In the rows, zero is written as 128.
Facts:
k126 α beski; k155 α gogan; k302 α trubas; k805 α gogan; k422 α trubas; k598 α gogan; k720 α trubas
k176 α trubas; k884 α beski; k13 α poro; k170 α gogan; k856 α beski; k698 α beski; k559 α trubas
k705 α gogan; k560 α gogan; k710 α beski; k630 α gogan; k589 α trubas; k874 α gogan; k403 α trubas
k685 α gogan; k238 α trubas; k251 α poro; k668 α gogan; k271 α beski; k77 α beski; k491 α beski
k800 α trubas; k802 α poro; k578 α trubas; k681 α beski; k187 α trubas; k708 α trubas; k360 α trubas
k785 α poro; k124 α poro; k761 α beski; k543 α trubas; k89 α gogan; k68 α poro; k982 α gogan
k390 α gogan; k375 α poro; k938 α trubas; k502 α poro; k391 α trubas; k714 α poro; k372 α poro
k232 α trubas; k727 α trubas; k52 α gogan; k644 α beski; k919 α poro; k436 α poro; k384 α beski
k296 α gogan; k382 α gogan; k460 α trubas; k282 α trubas; k829 α trubas; k954 α beski; k325 α poro
k656 α gogan; k38 α poro; k88 α beski; k835 α gogan; k293 α beski; k104 α beski; k468 α trubas
k980 α beski; k549 α gogan; k4 α beski; k796 α gogan; k734 α poro; k782 α gogan; k54 α gogan
k747 α gogan; k336 α poro; k75 α trubas; k618 α gogan; k790 α poro; k334 α trubas; k869 α trubas
k202 α gogan; k523 α trubas; k609 α beski; k314 α trubas; k149 α gogan; k323 α trubas; k660 α poro
k806 α gogan; k479 α poro; k78 α gogan; k413 α gogan; k115 α trubas; k930 α beski; k999 α beski
k655 α gogan; k628 α gogan; k3 α gogan; k139 α trubas; k132 α trubas; k358 α poro; k5 α poro
k936 α trubas; k762 α poro; k184 α gogan; k281 α gogan; k797 α trubas; k757 α poro; k7 α poro
k961 α trubas; k346 α gogan; k577 α poro; k74 α gogan; k751 α beski; k536 α poro; k820 α trubas
k349 α trubas; k128 α trubas; k850 α trubas; k478 α beski; k122 α trubas; k226 α poro; k759 α gogan
k517 α beski; k939 α beski; k392 α poro; k862 α beski; k744 α poro; k174 α gogan; k967 α beski
k126 Ψ k403; k126 Ψ k999; k126 Ψ k52; k126 Ψ k132; k302 Ψ k346; k302 Ψ k139; k805 Ψ k124
k805 Ψ k930; k176 Ψ k685; k176 Ψ k938; k176 Ψ k698; k884 Ψ k375; k884 Ψ k517; k884 Ψ k413
k884 Ψ k930; k13 Ψ k271; k13 Ψ k681; k13 Ψ k155; k13 Ψ k314; k559 Ψ k543; k559 Ψ k714
k589 Ψ k122; k589 Ψ k644; k874 Ψ k323; k491 Ψ k68; k491 Ψ k124; k802 Ψ k761; k802 Ψ k782
k802 Ψ k74; k802 Ψ k710; k187 Ψ k727; k187 Ψ k714; k187 Ψ k78; k708 Ψ k517; k708 Ψ k54
k708 Ψ k170; k232 Ψ k655; k232 Ψ k698; k232 Ψ k349; k382 Ψ k698; k460 Ψ k919; k460 Ψ k296
k954 Ψ k790; k656 Ψ k422; k656 Ψ k89; k104 Ψ k578; k468 Ψ k609; k468 Ψ k390; k468 Ψ k502
k4 Ψ k282; k4 Ψ k751; k796 Ψ k128; k734 Ψ k835; k734 Ψ k999; k747 Ψ k336; k75 Ψ k436
k75 Ψ k296; k618 Ψ k549; k334 Ψ k38; k334 Ψ k609; k806 Ψ k598; k806 Ψ k930; k806 Ψ k132
k115 Ψ k751; k115 Ψ k372; k5 Ψ k314; k936 Ψ k77; k936 Ψ k967; k936 Ψ k560; k762 Ψ k869
k762 Ψ k54; k762 Ψ k980; k762 Ψ k349; k797 Ψ k759; k797 Ψ k668; k797 Ψ k714; k797 Ψ k281
k797 Ψ k390; k797 Ψ k856; k757 Ψ k939; k757 Ψ k202; k757 Ψ k413; k7 Ψ k296; k7 Ψ k560
k961 Ψ k549; k961 Ψ k52; k961 Ψ k785; k577 Ψ k436; k577 Ψ k999; k577 Ψ k226; k577 Ψ k630
k820 Ψ k238; k820 Ψ k479; k820 Ψ k705; k820 Ψ k74; k820 Ψ k829; k850 Ψ k967; k850 Ψ k705
k478 Ψ k391; k478 Ψ k710; k392 Ψ k668; k392 Ψ k744; k174 Ψ k149; k174 Ψ k358; k174 Ψ k132
k126 τ 82; k155 τ 940; k302 τ 118; k805 τ 940; k422 τ 118; k598 τ 926; k720 τ 940
k176 τ 940; k884 τ 82; k13 τ 940; k170 τ 926; k856 τ 940; k698 τ 926; k559 τ 926
k705 τ 82; k560 τ 940; k710 τ 926; k630 τ 118; k589 τ 118; k874 τ 82; k403 τ 118
k685 τ 926; k238 τ 940; k251 τ 926; k668 τ 82; k271 τ 940; k77 τ 118; k491 τ 82
k800 τ 926; k802 τ 82; k578 τ 82; k681 τ 926; k187 τ 118; k708 τ 940; k360 τ 82
k785 τ 940; k124 τ 118; k761 τ 940; k543 τ 82; k89 τ 926; k68 τ 940; k982 τ 82
k390 τ 118; k375 τ 940; k938 τ 940; k502 τ 940; k391 τ 118; k714 τ 82; k372 τ 940
k232 τ 926; k727 τ 926; k52 τ 118; k644 τ 82; k919 τ 940; k436 τ 926; k384 τ 82
k296 τ 926; k382 τ 926; k460 τ 940; k282 τ 82; k829 τ 940; k954 τ 940; k325 τ 940
k656 τ 82; k38 τ 926; k88 τ 118; k835 τ 118; k293 τ 926; k104 τ 118; k468 τ 940
k980 τ 82; k549 τ 82; k4 τ 926; k796 τ 926; k734 τ 926; k782 τ 926; k54 τ 82
k747 τ 118; k336 τ 926; k75 τ 926; k618 τ 82; k790 τ 82; k334 τ 82; k869 τ 118
k202 τ 118; k523 τ 118; k609 τ 940; k314 τ 926; k149 τ 118; k323 τ 82; k660 τ 82
k806 τ 926; k479 τ 82; k78 τ 82; k413 τ 118; k115 τ 118; k930 τ 940; k999 τ 940
k655 τ 940; k628 τ 926; k3 τ 940; k139 τ 82; k132 τ 82; k358 τ 82; k5 τ 118
k936 τ 940; k762 τ 940; k184 τ 118; k281 τ 940; k797 τ 926; k757 τ 926; k7 τ 82
k961 τ 940; k346 τ 82; k577 τ 926; k74 τ 82; k751 τ 118; k536 τ 118; k820 τ 926
k349 τ 940; k128 τ 940; k850 τ 82; k478 τ 940; k122 τ 82; k226 τ 940; k759 τ 118
k517 τ 82; k939 τ 940; k392 τ 118; k862 τ 940; k744 τ 940; k174 τ 118; k967 τ 940

Known rows:
[171 159 127 144 133 154 111 165  89 167  63 170 126 132 123 103  83 121
 132 142 135 103 179 136 152 155 148]: k149
[187 174 122 125 147 132 142 173  99 200 119 125 149 122  98 119 138 105
 139 181 138 121 186 125 171 121 155]: k174
[131 188 134 155 132 118 146 128  98 132  74 145 107 133 115 101 105 154
 102  87 101 113 123 140 118 117 158]: k358
[114 132 184 198 116 131 149 174 146 100  78  80 171 125 186 129 116 126
 102 138  49  66 137 212 172 214 193]: k346
[153 128 139 197 160 111 155 172 148 150 144  65 181  80 162 135 166  81
 126 184  69  64 152 214 244 165 104]: k302
[183 156 106 134 166 127 122 141 111 173 110 145 114  98 104 116 108 112
 136 136 126 103 158 131 182 128 103]: k523
[145 151 149 132 120 105 138 125 136 135  87 112 113 126  75 117 122 120
  99 120 106 139 141 106 152 106 169]: k384
[108 176 116 145 126 150 135 129 111 159  82 158 150 160 114 120  86 149
 123  93 153 101 108 157 144 101 123]: k436
[154 167 104  91 163 135 146 134 147 186 150 116 151 126  61 153 116 131
 146 120 159 120 114 127 180 103 118]: k559
[167 177 123 113 168  99 157 133 138 158 147  92 111  94  80 139 137 133
 121 126 100 123 126 111 161 119 158]: k850
[149 171 147 128 129 136 131 150 114 138  70 139 114 136 113 117  85 149
 115 110 107 113 145 123 120 161 197]: k705
[139 154 109 111 156 140 131 131 146 169 124 127 145 129  93 150  89 136
 138 109 150 101 111 134 174 119 117]: k800
[152 171 147 127 129 135 133 152 113 139  73 136 116 136 112 119  88 149
 115 113 108 115 146 122 121 158 197]: k549
[137 153 110 110 150 157 116 124 138 153  94 160 128 136  87 136  63 148
 139  79 155 101 108 139 160 138 111]: k727
[105 109 146 163 114 133 114 157 114 119  81 151 104 124 105 113  86 135
 134 111 152 167 150 119 154 121 126]: k939
[120 126 137 125 110 148 112 120 144 143  62 150 148 165  87 124  74 122
 119  96 155 119 127 134 162 109 124]: k681
[127 158 130 120 122 167 121 152 126 166  78 153 158 163 113 137  65 145
 135 115 160 100 131 140 145 144 161]: k685
[177 180 122 100 170 102 158 131 135 159 144 101 106  99  61 135 138 135
 127 116 105 135 129 110 156 119 155]: k334
[113 132 134 135 105 150 113 123 144 146  65 150 146 154  90 130  76 126
 115 106 158 115 123 129 170 109 130]: k698
[158 199 125 111 139 110 155 154 115 189 135 102 118 111  89 145 130 144
 114 168 128 130 149  68 136 103 218]: k874

Rows:
No name comes twice in this set of rows, the named rows included.
[115 115 144 150 123 118 131 161 119 135 110 128 117 121  92 121 115 124
 138 130 151 177 154 113 162 103 128]	k862
[129 128 145 136 136 145 123 186  96 136  94 153 120 142 127 117  77 150
 157 112 152 160 163 136 122 156 151]	k155
[137 144 113 112 153 149 115 124 141 151  97 150 137 141 104 139  63 143
 138  82 147  96 111 145 158 137 109]	k314
[175 196 106 138 153 120 158 149  81 194 118 140 136 125  80  96 157 110
 133 147 137 132 164 142 164  75 113]	k392
[168 181  94 149 146 157 104 135  97 171  80 194  73  79  87 111  76 142
 128 122 151  97 147 100 179 138 116]	k422
[146 182 141 113 131 178 167 141 114 131  71 166 170 180  23  89 131 141
 152  40 148 143 115 239 159 150  97]	k336
[170  95 129  81 192 105 113 147 107 122 116 144 108 158 112 106  70 130
 176  58 133 180 158 142 102 128  79]	k128
[182 165 124 130 141 140 125 168  95 185  91 146 138 130 111 112 110 112
 137 160 136 114 184 131 161 136 150]	k184
[224 180 146  91 153 161 174 184 105 172 110 133 169 141   4  88 184  94
 168 131 132 166 192 207 187 169 130]	k747
[117 181 116 133 129 153 136 129 108 160  78 167 145 165  97 115  85 152
 127  81 160 110 111 157 138 101 119]	k38
[136  99 140 123 140  60  88 101 128 135  68 110 109 164 188 124  51 110
  84 120  88 110 152  59  90  64 158]	k644

The same objects again, as new rows of numbers:
Known rows:
[135 186 137 153 101 160 142  87 164 127 126 167 101  84 170 118 128  82
 104 119 138 117 168  72 139 161 138 111 127]: k382
[113 112 106 153 132 143 113 108 148 127 155  96 138 138 113  96 110 143
 133 105 142 123 133 116 120 125 106 103 145]: k155
[117 118 134 136 146 113 138 180 130 153 130 180 126 123 113 106  95 117
 118 100 166 147 111 151 105 118 139  88 131]: k314
[135 161 148 101 125 134 136 156 134 101 130 173 125 115 127 126 113 118
 121 132 133 138 135 105 109 127 127 119 122]: k251
[105 121 144 101 102 145 127  74 127  98 131 134 156 147 157 166 160 109
 152 156  97 134 121 122 169 132 118 125 139]: k618
[108 139 105 138 146  99 135 196 117 163 131 107 113 111 120 110 153 158
 132  70 157 103 127 188 103 152 112  99 120]: k391
[102 113 143 151 129 123 121 106 165 133 134 147 168 133 132 113 129 153
 150 103 140 132 136 147 138 134 122 111 145]: k346
[171 157 136  89 108 146 119 109 104 104 140  93  60 107 155 138 153 134
 135 143  80 101 163  59 148 143  98 140 104]: k13
[132 175 152 200 142 120 110 133 163 177 115 201 140  91 103  86  87 124
  88 109 182 133 148 109  80 138 186 128 139]: k698
[127 112 119 159 125 110  96 145 130 148 139  99 128 133  91 109 120 139
 115 139 149 118 144 114 119 117 130 129 138]: k271
[163  61 116 138 159 103 124 122 146 127 125  92 138 124  71  84  80 170
 136 145 169 142 133 131 111  95 151 163 139]: k609
[131 137 153 128 109 135 138  86 136 110 131 126 130 117 185 142 164 129
 158 141 104 113 153 101 186 153 115 132 134]: k656
[134 102 150 155 153 112 120 131 117 153 122 149 139 137 129 125 130 145
 146  93 131 153 108 154 132 132 136 112 137]: k122
[153  74 125 110 165 107 167 147 139 114 113 164 123  83 112  92  67 129
 140 126 162 171 118 149 134  98 141 126 130]: k727
[133 104 156 143 143 109 133 124 114 144 125 142 128 131 141 126 141 126
 153 115 114 142 126 143 156 133 127 113 133]: k360
[114 163 119  98  60 187 149  85 126  95 133 150 128 129 169 198 142  26
  95 191  82 131 125  99 168 116 136 127 124]: k806
[ 94 114 102 133 140  76  86 203 112 157 162  95 137 163  81 107 157 163
 139 115 172 105 161 120  93 125 102  84 151]: k967
[126 118 126 111 132 128 143 167 122 132 131 167 113 114 141 133 116  90
 124 125 141 150 125 131 134 129 122  90 124]: k800
[125 137 111 195 113 150  83  88 140 164 123 131 165 173  64 141  81  97
  79 154 128 136  95 126  84  97 188 151 153]: k930
[140 166 133 188 132 178 101  78 132 148 117 144 127 155  92 132  88 112
  89 127 110 130  94 104  81 115 146 137 138]: k375

Rows:
No name comes twice in this set of rows, the named rows included.
[140 131 122 187 117 138  95  90 134 161 127 118 135 142  92 126 103 104
  89 146 133 126 126 106 107 117 155 141 151]	k939
[132 167 181  83 129 108 122 158 109 116 144 112  93 124 182 134 214 165
 170  92  91  89 195  68 161 179  70 106 113]	k802
[135 156 131 159 141 155 106 116 129 130 132 126 127 170  88 125  98 139
 106 125 107 126 108 109  90 117 124 134 137]	k68
[114 129 107 117 141 131 105 163 108 124 146 117 133 185  89 137 121 155
 131 126 120 127 122 117  95 104  89  98 139]	k919
[169  82 154  99 147 109 155  99 115 114 104 125  94  99 179 129 142 138
 169 140 103 144 123 124 196 132 124 148 109]	k334
[126 169 122 167 128 165 119 122 144 137 104 154 168 140  94 137 106 131
  91 114 120 121  69 185  55 122 146 175 114]	k124
[197  70 113  81 135 139 170 101 103 103 125  64  43  87 154 107 102 125
 159 164 104 139 140  84 191 104 110 168 111]	k468
[117 129 169 132 131 143 105 116 132 116 110 174 183 178 101 165 127 128
 127 138  98 134  79 160 112 111 141 137 137]	k358
[144 107 101  85  93 152 136 109  73 115 142  79  79 162 143 185 142  59
 120 169  64 128 104 102 181 103 122 117 117]	k961
[111 176 142 183 105 171 131  96 167 146 115 188 155 104 127 108  83  91
  91 114 157 139 133 107  88 134 153 105 143]	k170
[111 160 133 169 125 149 132 115 180 142 139 186 147  87 138  98  87 113
 102  90 169 139 155 110  98 142 136 110 134]	k685
[119 158 167 235 143 161 104  50 193 168 109 189 174 122 138  97  96 134
 112  83 140 139 115 125 109 150 165 123 148]	k54
[132 153 176 230 138 133  92  75 168 171 103 195 171 139 102 124 109 123
  95 115 137 129 105 135 116 138 196 152 146]	k517

